Below are the code and all the weights of a small trained network. Each question names an input and a class and asks about switching units off, where a switched-off unit gives its printed mean instead of its output.

import numpy as np


def w(rows, s, z=0):
    codes = np.array(rows[::2]) - 128.0
    scale = np.full(codes.shape[1], s)
    scale[-1] = z or s
    return codes * scale


def norm(h):
    return h / np.sqrt((h * h).mean(-1, keepdims=True) + 1e-5)


def f(y):
    return np.maximum(y, 0)


def log_softmax(a):
    a = a - a.max(-1, keepdims=True)
    return a - np.log(np.exp(a).sum(-1, keepdims=True))


def net(x, mask):
    res = np.array(x, float).reshape(1, 8) / 4 @ E
    u = 0
    for l in range(3):
        y = f(norm(res) @ A[l][:, :-1].T + A[l][:, -1])
        res = res + np.where(mask[u : u + 3], y, B[l][:, -1]) @ B[l][:, :-1]
        u += 3
    return log_softmax(norm(res)[-1] @ U[:, :-1].T + U[:, -1])


A, B = {}, {}
E = w([
[60,70,231,167,196,108,171,157,187,203,114],'x0',
[57,152,151,176,178,144,66,53,103,69,136],'x1',
[135,171,190,127,94,82,204,118,83,73,75],'x2',
[115,207,107,124,109,132,129,94,215,154,112],'x3',
[90,130,138,121,72,96,52,204,118,144,111],'x4',
[178,112,136,122,153,128,153,117,152,120,127],'x5',
[92,100,120,118,63,77,157,107,183,97,252],'x6',
[113,210,109,129,207,127,162,201,127,88,179],'x7',
],0.011)
A[0] = w([
[129,195,251,141,43,81,235,119,71,37,58,29],'L0N1',
[155,59,155,185,26,120,98,10,108,179,83,1],'L0N2',
[75,251,97,110,97,121,134,65,254,169,71,117],'L0N3',
],0.0073,0.0079)
B[0] = w([
[147,75,86,143,157,217,21,135,208,170,196,236],'L0N1',
[39,143,55,44,206,131,183,190,194,68,99,189],'L0N2',
[146,50,181,109,126,139,134,164,10,111,166,253],'L0N3',
],0.014,0.0053)
A[1] = w([
[96,110,131,140,46,27,158,93,198,90,254,49],'L1N1',
[141,218,160,133,180,126,158,201,123,78,195,2],'L1N2',
[72,106,222,199,150,99,209,154,190,167,87,20],'L1N3',
],0.0084,0.0061)
B[1] = w([
[187,140,138,151,204,148,85,143,92,165,7,254],'L1N1',
[71,86,77,90,146,93,116,183,196,93,75,177],'L1N2',
[111,108,104,209,106,86,125,127,131,173,150,197],'L1N3',
],0.018,0.0058)
A[2] = w([
[224,205,2,108,43,90,95,89,110,8,108,69],'L2N1',
[138,58,140,144,148,107,112,142,159,110,121,249],'L2N2',
[117,27,141,106,49,121,121,16,145,143,47,79],'L2N3',
],0.0086,0.011)
B[2] = w([
[69,90,253,240,134,72,186,137,201,213,155,162],'L2N1',
[178,199,138,73,33,142,143,62,106,79,165,248],'L2N2',
[70,134,11,169,230,101,148,244,129,78,139,147],'L2N3',
],0.013,0.016)
U = w([
[105,83,170,218,128,81,129,116,168,204,167,105],'0',
[69,87,65,61,190,105,139,208,224,64,97,118],'1',
[175,86,94,104,129,203,36,111,185,179,227,58],'2',
[145,156,139,104,84,100,135,90,117,129,133,254],'3',
[187,157,151,155,171,147,116,128,87,160,11,53],'4',
[143,152,141,97,82,97,140,86,120,123,143,211],'5',
[160,87,171,89,94,88,164,124,32,74,188,53],'6',
[139,167,136,92,84,93,134,82,125,131,126,165],'7',
],0.012,0.0081)

Each question gives the input, the list of numbers given to net, and the class t.
The units are the neurons (one row each of A and B). Each row of codes is followed by its name. A weight is (code - 128) times the scale printed after its matrix; where a second scale follows, it is the last column's (A, B and U).
mask holds one flag per neuron, layer by layer. A switched-off neuron (its flag False) gives its mean, the last column of its row in B, instead of its output. The means were averaged over made-up inputs and are rounded, as every weight is.
A unit's drop is (log p(t) with every unit on - log p(t) with that unit switched off) / (log p(t) with every unit on - log p(t) with every unit switched off).
The circuit of an input: a set's keep is (log p(t) with only the set's units on - log p(t) with every unit switched off) / (log p(t) with every unit on - log p(t) with every unit switched off). Starting from all 9 units, units are removed one at a time, each time the one whose removal leaves the highest keep (on an exact tie, the one counted first), for as long as the keep stays at least 0.8.
units of the circuit, in order: the units of the circuit, biggest drop first
unit that matters most: the unit with the biggest drop
top k neurons: the k neurons with the biggest drops, biggest first
k most important neurons of layer l: the k neurons of layer l with the biggest drops, biggest first
drop when u is switched off: that unit's drop, to one decimal
input [-3,-1,-1,-4,0,6,4,7], class 1: top 2 neurons	[L1N2, L0N3]
input [0,7,-6,-3,-2,-5,-1,2], class 7: top 2 neurons	[L0N1, L0N3]
input [3,6,1,3,0,-8,-8,5], class 3: units of the circuit, in order	[L1N1]
input [3,4,-7,-5,-5,7,-4,8], class 1: top 3 neurons	[L1N2, L0N1, L0N3]
input [-8,6,3,7,2,2,-6,-7], class 0: units of the circuit, in order	[L2N1, L1N1]
input [0,7,5,8,3,-1,-7,2], class 6: units of the circuit, in order	[L0N3, L1N1]
input [4,-1,-6,2,5,0,8,-4], class 4: units of the circuit, in order	[L1N1, L0N1]
input [7,-3,2,-5,-7,-5,-5,-2], class 0: top 2 neurons	[L1N3, L0N3]
input [2,-2,2,-3,0,6,-6,-2], class 3: units of the circuit, in order	[L1N1, L2N2]
input [5,-8,6,8,3,-3,-8,8], class 1: top 3 neurons	[L1N2, L1N1, L2N1]
input [-1,-6,0,-2,5,1,4,-6], class 1: 2 most important neurons of layer 0	[L0N2, L0N3]
input [5,-2,-5,4,1,5,-1,-7], class 1: top 3 neurons	[L2N3, L0N2, L0N1]
input [-7,-7,6,-5,1,3,4,3], class 0: top 2 neurons	[L2N1, L0N3]
input [-4,6,-4,2,2,7,6,7], class 1: unit that matters most	L1N2
input [-1,2,-5,-4,-6,4,-4,-1], class 5: top 2 neurons	[L0N1, L1N1]
input [-7,8,0,1,-5,-4,-6,8], class 1: top 4 neurons	[L1N2, L2N2, L1N1, L1N3]
input [-8,5,-5,3,-8,-4,1,-1], class 0: top 3 neurons	[L2N1, L2N2, L0N1]
input [7,-2,3,3,4,-7,-7,3], class 0: top 2 neurons	[L1N3, L1N1]
input [5,6,-4,7,-5,3,5,5], class 6: units of the circuit, in order	[L0N3, L0N1]
input [-3,4,-3,8,-7,-3,5,4], class 6: units of the circuit, in order	[L0N3]
input [-2,2,1,-4,-4,-3,8,6], class 4: 2 most important neurons of layer 0	[L0N2, L0N3]
input [5,6,-3,6,-3,-2,-5,-3], class 6: units of the circuit, in order	[L0N3, L1N1, L0N1]
input [5,1,7,8,-6,3,-1,7], class 6: top 3 neurons	[L0N3, L2N2, L0N2]
input [4,-7,-5,1,5,-6,-7,-7], class 1: top 2 neurons	[L2N3, L1N1]
input [2,-4,-6,-8,-6,1,-2,-5], class 6: top 2 neurons	[L0N1, L1N1]
input [1,7,4,-8,8,4,-6,-2], class 5: top 2 neurons	[L1N1, L0N3]
input [-1,6,-6,1,0,7,5,2], class 3: unit that matters most	L0N1
input [-7,7,4,1,-6,-1,4,8], class 1: 2 most important neurons of layer 1	[L1N2, L1N3]
input [5,-5,7,-4,-6,0,7,-6], class 2: drop when L2N1 is switched off	0.2
